Here is a tiny trained network, its code and every weight. The questions are about switching its units off for an input and a target symbol, where a switched-off unit gives its printed mean instead of its output.

import numpy as np


def w(rows, s, z=0):
    codes = np.array(rows[::2]) - 128.0
    scale = np.full(codes.shape[1], s)
    scale[-1] = z or s
    return codes * scale


def norm(h):
    return h / np.sqrt((h * h).mean(-1, keepdims=True) + 1e-5)


def f(y):
    return np.maximum(y, 0)


def softmax(a):
    e = np.exp(a - a.max(-1, keepdims=True))
    return e / e.sum(-1, keepdims=True)


def log_softmax(a):
    a = a - a.max(-1, keepdims=True)
    return a - np.log(np.exp(a).sum(-1, keepdims=True))


def net(x, mask):
    ids = ['Φβγεζηλστ'.index(c) for c in x.split()]
    T = len(ids)
    res = E[ids] + P[:T]
    u = 0
    for l in range(2):
        q, k, v = (norm(res) @ M[l].T for M in (Q, K, V))
        z = softmax(np.where(np.tri(T) > 0, q @ k.T / 3**0.5, -1e9)) @ v
        res = res + np.where(mask[u], z, O[l][:, -1]) @ O[l][:, :-1]
        u += 1
        y = f(norm(res) @ A[l][:, :-1].T + A[l][:, -1])
        res = res + np.where(mask[u : u + 16], y, B[l][:, -1]) @ B[l][:, :-1]
        u += 16
    return log_softmax(norm(res)[-1] @ U[:, :-1].T + U[:, -1])


Q, K, V, O, A, B = {}, {}, {}, {}, {}, {}
E = w([
[74,198,98,58,185,199,102,136,181,59,136],'Φ',
[182,170,145,75,76,200,151,118,147,167,108],'β',
[97,129,172,161,31,102,116,181,177,142,193],'γ',
[151,129,127,53,252,46,96,53,137,85,119],'ε',
[116,162,139,106,146,125,105,133,97,101,62],'ζ',
[138,174,64,169,159,204,99,65,128,188,139],'η',
[205,134,169,93,179,153,199,160,187,145,84],'λ',
[66,111,111,52,195,109,2,143,153,110,111],'σ',
[108,63,157,183,88,205,80,102,139,92,193],'τ',
],0.022)
P = w([
[99,99,79,126,200,111,174,122,41,136,217],'0',
[245,75,96,221,131,6,109,173,185,89,2],'1',
[197,78,82,168,101,102,103,200,203,104,81],'2',
[231,93,175,179,129,92,161,182,195,120,110],'3',
[225,148,148,183,105,100,140,171,149,94,160],'4',
[161,157,130,162,101,87,122,129,137,55,160],'5',
[165,173,159,175,116,106,147,144,124,48,148],'6',
[174,177,184,165,114,93,119,146,119,96,183],'7',
[72,147,189,148,144,114,112,158,176,64,132],'8',
[93,167,199,159,125,102,95,152,143,80,165],'9',
[120,195,226,185,130,96,135,141,109,77,158],'10',
[77,173,213,146,101,68,69,111,101,91,174],'11',
],0.0099)
Q[0] = w([
[245,204,231,109,148,65,2,111,236,11,31],'L0H0',
[170,155,219,101,102,101,67,116,157,57,52],'L0H0',
[31,30,90,217,86,94,239,163,79,214,174],'L0H0',
],0.0053)
K[0] = w([
[54,35,71,86,126,109,239,173,2,95,116],'L0H0',
[119,99,152,104,152,124,162,190,139,122,189],'L0H0',
[154,142,218,142,56,79,63,97,218,78,98],'L0H0',
],0.0038)
V[0] = w([
[163,38,162,178,137,221,99,80,74,60,145],'L0H0',
[2,131,106,197,46,69,222,87,66,176,148],'L0H0',
[107,58,235,59,62,80,163,186,144,50,183],'L0H0',
],0.007)
O[0] = w([
[29,206,105,36,98,61,132,164,178,111,159,254],'L0H0',
[91,106,146,207,169,141,88,222,62,137,208,3],'L0H0',
[156,184,60,96,118,254,82,163,165,69,166,81],'L0H0',
],0.0071,0.0053)
A[0] = w([
[128,78,115,88,120,162,166,122,110,170,127,53],'L0N0',
[138,147,117,111,153,83,104,105,94,69,159,164],'L0N1',
[163,160,129,86,138,136,83,168,162,90,104,136],'L0N2',
[108,159,103,92,128,55,174,170,177,128,142,140],'L0N3',
[127,95,138,117,148,168,119,136,114,114,231,145],'L0N4',
[68,131,132,87,112,78,175,202,106,159,151,100],'L0N5',
[91,182,125,171,155,97,124,136,138,184,120,137],'L0N6',
[146,2,111,194,151,178,122,101,118,108,145,112],'L0N7',
[156,137,131,111,100,98,150,170,190,139,62,18],'L0N8',
[197,143,80,167,107,129,129,93,197,123,159,130],'L0N9',
[92,122,203,177,99,121,140,85,140,125,157,67],'L0N10',
[163,47,185,156,54,73,131,151,119,70,87,90],'L0N11',
[145,73,144,150,75,115,136,174,146,70,179,93],'L0N12',
[105,147,149,127,132,60,134,116,107,161,102,4],'L0N13',
[100,33,109,144,138,203,167,113,79,170,218,110],'L0N14',
[224,113,98,83,137,123,126,169,108,109,114,170],'L0N15',
],0.013,0.0028)
B[0] = w([
[139,116,109,177,127,122,186,113,118,141,98,133],'L0N0',
[125,123,133,110,115,154,113,201,150,151,128,202],'L0N1',
[147,86,133,138,144,152,142,103,95,170,63,242],'L0N2',
[156,172,113,109,50,83,69,88,110,139,125,224],'L0N3',
[145,83,132,98,135,179,223,120,123,108,100,219],'L0N4',
[127,139,103,152,141,63,108,145,175,57,130,171],'L0N5',
[158,57,97,124,118,145,139,119,153,141,133,179],'L0N6',
[130,163,114,140,79,5,63,98,142,118,105,186],'L0N7',
[94,122,94,123,170,141,77,183,131,124,136,186],'L0N8',
[74,109,111,127,116,70,80,157,136,134,110,238],'L0N9',
[193,93,160,122,105,156,128,109,108,123,101,231],'L0N10',
[127,128,55,104,76,88,100,106,163,105,129,209],'L0N11',
[88,98,170,146,117,65,173,67,124,96,135,255],'L0N12',
[112,121,169,121,127,189,132,139,124,150,141,173],'L0N13',
[86,251,74,116,123,92,88,161,166,71,138,170],'L0N14',
[107,120,179,143,160,183,153,131,138,140,107,160],'L0N15',
],0.016,0.0092)
Q[1] = w([
[120,87,187,44,104,154,189,212,92,56,71],'L1H0',
[152,196,124,165,140,52,81,188,107,82,151],'L1H0',
[57,52,139,230,106,131,234,97,134,119,248],'L1H0',
],0.016)
K[1] = w([
[91,179,175,75,152,90,200,147,76,20,150],'L1H0',
[92,145,70,166,141,68,122,172,150,131,51],'L1H0',
[185,85,238,137,3,123,89,63,166,127,64],'L1H0',
],0.018)
V[1] = w([
[168,109,254,51,122,130,151,95,114,92,190],'L1H0',
[128,79,60,78,197,90,56,138,119,123,127],'L1H0',
[88,91,185,172,144,116,82,178,140,106,147],'L1H0',
],0.022)
O[1] = w([
[155,171,89,126,208,194,174,139,73,251,140,26],'L1H0',
[150,95,60,129,165,23,150,115,94,102,152,254],'L1H0',
[247,107,134,133,120,141,115,147,163,120,138,78],'L1H0',
],0.014,0.0096)
A[1] = w([
[66,105,120,126,133,71,139,96,96,111,95,1],'L1N0',
[75,66,199,80,52,140,144,99,167,134,105,107],'L1N1',
[106,83,144,158,87,78,117,122,158,104,157,132],'L1N2',
[215,127,136,124,193,100,123,164,122,105,124,23],'L1N3',
[148,127,141,167,183,174,155,137,69,164,210,128],'L1N4',
[115,44,216,120,103,218,159,100,124,158,163,106],'L1N5',
[224,54,171,139,112,208,114,192,149,85,148,197],'L1N6',
[173,48,69,93,166,86,193,111,110,95,131,106],'L1N7',
[102,119,177,95,160,205,186,208,122,113,199,239],'L1N8',
[216,62,106,123,101,123,193,61,173,126,169,147],'L1N9',
[127,57,149,146,115,142,207,114,143,80,104,145],'L1N10',
[88,204,93,60,153,111,135,128,134,146,68,31],'L1N11',
[138,175,52,145,91,9,151,85,140,159,141,154],'L1N12',
[59,177,63,174,174,122,179,144,129,180,130,70],'L1N13',
[74,14,117,82,157,141,87,147,99,108,82,55],'L1N14',
[147,171,150,109,151,187,69,143,169,198,115,80],'L1N15',
],0.014,0.0031)
B[1] = w([
[130,66,142,136,94,189,194,165,64,140,180,217],'L1N0',
[153,177,80,255,203,133,157,113,114,198,125,231],'L1N1',
[163,181,139,91,114,134,126,79,159,163,78,235],'L1N2',
[95,193,127,194,86,143,89,164,101,106,173,140],'L1N3',
[111,89,152,110,208,158,127,41,165,80,121,150],'L1N4',
[135,74,114,156,166,114,79,229,119,21,205,185],'L1N5',
[76,61,143,117,207,188,177,49,106,113,204,152],'L1N6',
[128,231,157,167,156,158,90,167,143,144,79,201],'L1N7',
[180,66,127,120,101,116,131,80,171,47,32,159],'L1N8',
[118,184,145,193,62,158,158,197,85,204,194,202],'L1N9',
[153,94,95,89,92,109,81,105,110,223,139,191],'L1N10',
[164,116,162,109,52,107,95,180,122,192,182,183],'L1N11',
[103,66,134,83,163,186,159,97,151,57,77,251],'L1N12',
[76,150,155,130,168,66,114,73,173,110,218,162],'L1N13',
[163,184,152,131,97,163,227,110,111,141,156,197],'L1N14',
[137,64,117,37,88,123,107,158,126,130,46,174],'L1N15',
],0.016)
U = w([
[167,127,114,131,87,38,148,130,204,42,148,239],'Φ',
[236,131,166,146,88,178,229,72,157,211,75,3],'β',
[192,134,80,208,94,137,91,228,126,123,241,191],'γ',
[144,2,176,129,157,233,108,117,102,84,90,94],'ε',
[45,99,190,91,82,129,196,160,66,128,169,96],'ζ',
[158,178,94,97,219,103,75,81,130,151,136,200],'η',
[164,170,96,121,142,132,186,227,43,48,49,58],'λ',
[28,148,204,184,133,173,64,173,158,119,49,105],'σ',
[164,98,133,50,62,157,48,203,103,187,91,125],'τ',
],0.005,0.0027)

Each question gives the input, a string of symbols that net reads in full, and the target symbol t.
The units are the heads (3 rows each of Q, K, V and O) and the neurons (one row each of A and B). Each row of codes is followed by its name. A weight is (code - 128) times the scale printed after its matrix; where a second scale follows, it is the last column's (O, A, B and U).
mask holds one flag per unit, layer by layer, with each layer's heads first. A switched-off unit (its flag False) gives its mean, the last column of its rows in O or B, instead of its output. The means were averaged over made-up inputs and are rounded, as every weight is.
A unit's drop is (log p(t) with every unit on - log p(t) with that unit switched off) / (log p(t) with every unit on - log p(t) with every unit switched off).
The circuit of an input: a set's keep is (log p(t) with only the set's units on - log p(t) with every unit switched off) / (log p(t) with every unit on - log p(t) with every unit switched off). Starting from the 12 units with the biggest drops (on a tie, the unit counted first), units are removed one at a time, each time the one whose removal leaves the highest keep (on an exact tie, the one counted first), for as long as the keep stays at least 0.8.
circuit, biggest first: the units of the circuit, biggest drop first
most important unit: the unit with the biggest drop
top k neurons: the k neurons with the biggest drops, biggest first
k most important neurons of layer l: the k neurons of layer l with the biggest drops, biggest first
drop when u is switched off: that unit's drop, to one decimal
input σ λ ζ τ η η τ τ τ Φ, target λ: 2 most important neurons of layer 0	[L0N2; L0N11]
input τ τ τ σ γ τ Φ Φ Φ ζ τ γ, target β: circuit, biggest first	[L0N12; L1H0]
input η γ λ, target Φ: circuit, biggest first	[L1H0]
input ε Φ τ ζ, target η: circuit, biggest first	[L1H0; L0N2; L0N8; L1N13]
input τ η τ γ λ ε ε η η, target γ: top 3 neurons	[L0N6; L0N13; L1N5]
input γ Φ Φ ζ τ Φ ε, target ε: top 3 neurons	[L1N6; L0N12; L0N4]
input τ γ τ, target β: 3 most important neurons of layer 0	[L0N4; L0N7; L0N14]
input η η η τ τ τ τ, target ε: 2 most important neurons of layer 0	[L0N10; L0N7]
input τ ζ η τ η η τ σ τ Φ β ε, target τ: 3 most important neurons of layer 0	[L0N1; L0N14; L0N4]
input ζ Φ τ β Φ σ η Φ ζ τ ε, target γ: 2 most important neurons of layer 1	[L1N3; L1N9]
input λ Φ σ Φ, target β: 2 most important neurons of layer 0	[L0N2; L0N15]
input γ ε τ η τ τ, target γ: 3 most important neurons of layer 0	[L0N4; L0N7; L0N12]
input Φ σ β τ Φ τ τ ε σ γ τ η, target Φ: 3 most important neurons of layer 0	[L0N12; L0N4; L0N9]
input λ Φ τ η ε λ Φ τ η ε, target β: most important unit	L0N15
input ε γ β λ τ γ ε τ τ Φ η γ, target γ: 3 most important neurons of layer 0	[L0N12; L0N5; L0N7]
input τ η τ τ ε τ η ε η, target γ: 2 most important neurons of layer 0	[L0N6; L0N13]
input ζ τ ζ τ β Φ τ τ, target ε: top 2 neurons	[L1N5; L1N8]
input τ τ τ Φ ζ γ τ τ ε, target τ: top 2 neurons	[L0N14; L0N4]
input λ τ γ Φ τ β σ Φ τ γ τ σ, target β: top 2 neurons	[L0N15; L0N8]
input γ ζ τ ε β η ε τ Φ, target ε: top 2 neurons	[L0N12; L0N4]
input η β τ τ β, target Φ: most important neuron of layer 0	[L0N14]
input γ β τ β τ τ τ ζ η, target Φ: 2 most important neurons of layer 0	[L0N4; L0N12]
input ζ γ τ γ σ τ γ τ Φ τ τ σ, target γ: 2 most important neurons of layer 0	[L0N5; L0N13]
input ε τ τ σ, target η: 2 most important neurons of layer 0	[L0N9; L0N8]
input γ ε γ ζ β τ Φ σ, target ε: 2 most important neurons of layer 0	[L0N12; L0N4]
input ε β β σ η γ η ζ γ Φ, target η: top 2 neurons	[L0N2; L0N9]
input β Φ γ ε η Φ λ β, target σ: top neuron	[L0N0]
input ζ λ ζ τ τ γ τ τ τ β β, target γ: drop when L0H0 is switched off	0.7
input τ τ ζ λ τ γ Φ τ Φ, target τ: drop when L1N10 is switched off	0.0
input γ τ ζ Φ, target ε: drop when L0N12 is switched off	0.2
